a =
[[-0.993 -1.328 -1.887 -1.915 -2.054 -1.164  2.250 -2.165]
 [ 1.836 -1.779 -2.001 -1.186 -1.738 -1.745 -1.961 -1.339]
 [-1.391 -1.894 -1.751 -0.164 -1.675 -1.788 -1.930 -1.339]
 [ 1.958 -1.142 -1.812 -1.255 -1.710 -1.367 -1.416 -2.068]
 [ 0.913 -1.489 -2.054 -2.079 -2.004 -1.230  1.255 -2.179]
 [-1.451 -1.549 -1.703 -2.080 -2.018 -1.433  2.250 -2.179]
 [-0.195 -1.219 -1.538 -1.959 -1.675 -1.149  1.132 -2.151]
 [ 0.854 -1.302 -1.742 -0.164 -1.787 -1.434 -1.477 -1.926]
 [ 0.664 -0.997 -1.538 -0.236 -1.890 -1.535 -1.372 -2.040]
 [ 1.958 -1.528 -1.970 -1.711 -1.951 -1.164 -0.978 -1.520]
 [ 0.687 -0.997 -1.848 -1.410 -1.990 -0.921 -0.398 -2.106]
 [ 1.319 -1.898 -2.112 -2.121 -2.052 -0.921  0.659 -2.077]]
Indices start at 0.
row 0 col 0: -0.993
row 4 col 3: -2.079
row 7 col 0: 0.854
row 10 col 0: 0.687
row 9 col 5: -1.164
row 6 col 7: -2.151
row 8 col 5: -1.535
row 10 col 6: -0.398
row 5 col 6: 2.250
row 3 col 7: -2.068
row 0 col 3: -1.915
row 8 col 2: -1.538
row 2 col 2: -1.751
row 5 col 3: -2.080
row 4 col 1: -1.489
row 2 col 3: -0.164
row 0 col 4: -2.054
row 2 col 1: -1.894
row 9 col 2: -1.970
row 6 col 4: -1.675
row 7 col 2: -1.742
row 7 col 7: -1.926
row 3 col 1: -1.142
row 2 col 6: -1.930
row 3 col 6: -1.416
row 6 col 1: -1.219
row 3 col 5: -1.367
row 1 col 4: -1.738
row 8 col 6: -1.372

data =
array([[-18, -26,  15, -31,  27, -30,   6,   9],
       [-16, -40,  24,  21,   2, -11, -13, -10],
       [-11,  -6,  24,  11,  -5,  -1, -20, -42],
       [ 19,  27, -17, -22, -24, -25, -36,  -8],
       [ 13, -24,  31,  -5,  -4, -35,  12,  18],
       [ 21, -21, -39,  -1,   9, -10, -19,  20],
       [-21,   3,  -1,  19, -32,   5,  -7, -12],
       [ 30, -28, -41, -33,   6,  12, -27, -11],
       [ -2,  23,   9, -16,  26,  17,  -6,  13],
       [ 24,  22,  26, -21,  28, -38, -40,   0]])
data[0, -8]	-18
data[-8, 0]	-11
data[4]	[13, -24, 31, -5, -4, -35, 12, 18]
data[:, -5]	[-31, 21, 11, -22, -5, -1, 19, -33, -16, -21]
data[9, 7]	0
data[7, 6]	-27
data[-3, -3]	12
data[8, 2]	9
data[8, -8]	-2
data[-5, -6]	-39
data[0, -5]	-31
data[-4, 5]	5
data[:, 1]	[-26, -40, -6, 27, -24, -21, 3, -28, 23, 22]
data[7, 0]	30
data[-9, 2]	24
data[1, 3]	21
data[:, -3]	[-30, -11, -1, -25, -35, -10, 5, 12, 17, -38]
data[2, -4]	-5
data[-8, 1]	-6
data[-10, 5]	-30
data[-4, 4]	-32
data[-5, -3]	-10
data[:, 0]	[-18, -16, -11, 19, 13, 21, -21, 30, -2, 24]
data[8, -2]	-6
data[-7, 7]	-8
data[9, -7]	22
data[-8, -2]	-20
data[-3, -1]	-11
data[0, -2]	6
data[8, 1]	23
data[-1]	[24, 22, 26, -21, 28, -38, -40, 0]
data[3]	[19, 27, -17, -22, -24, -25, -36, -8]
data[-1, -3]	-38
data[-9, 4]	2

grid = -33,757,-602,107,380,835,634,-61,191,198
grid[-10] => -33
grid[9] => 198
grid[-2] => 191
grid[7] => -61
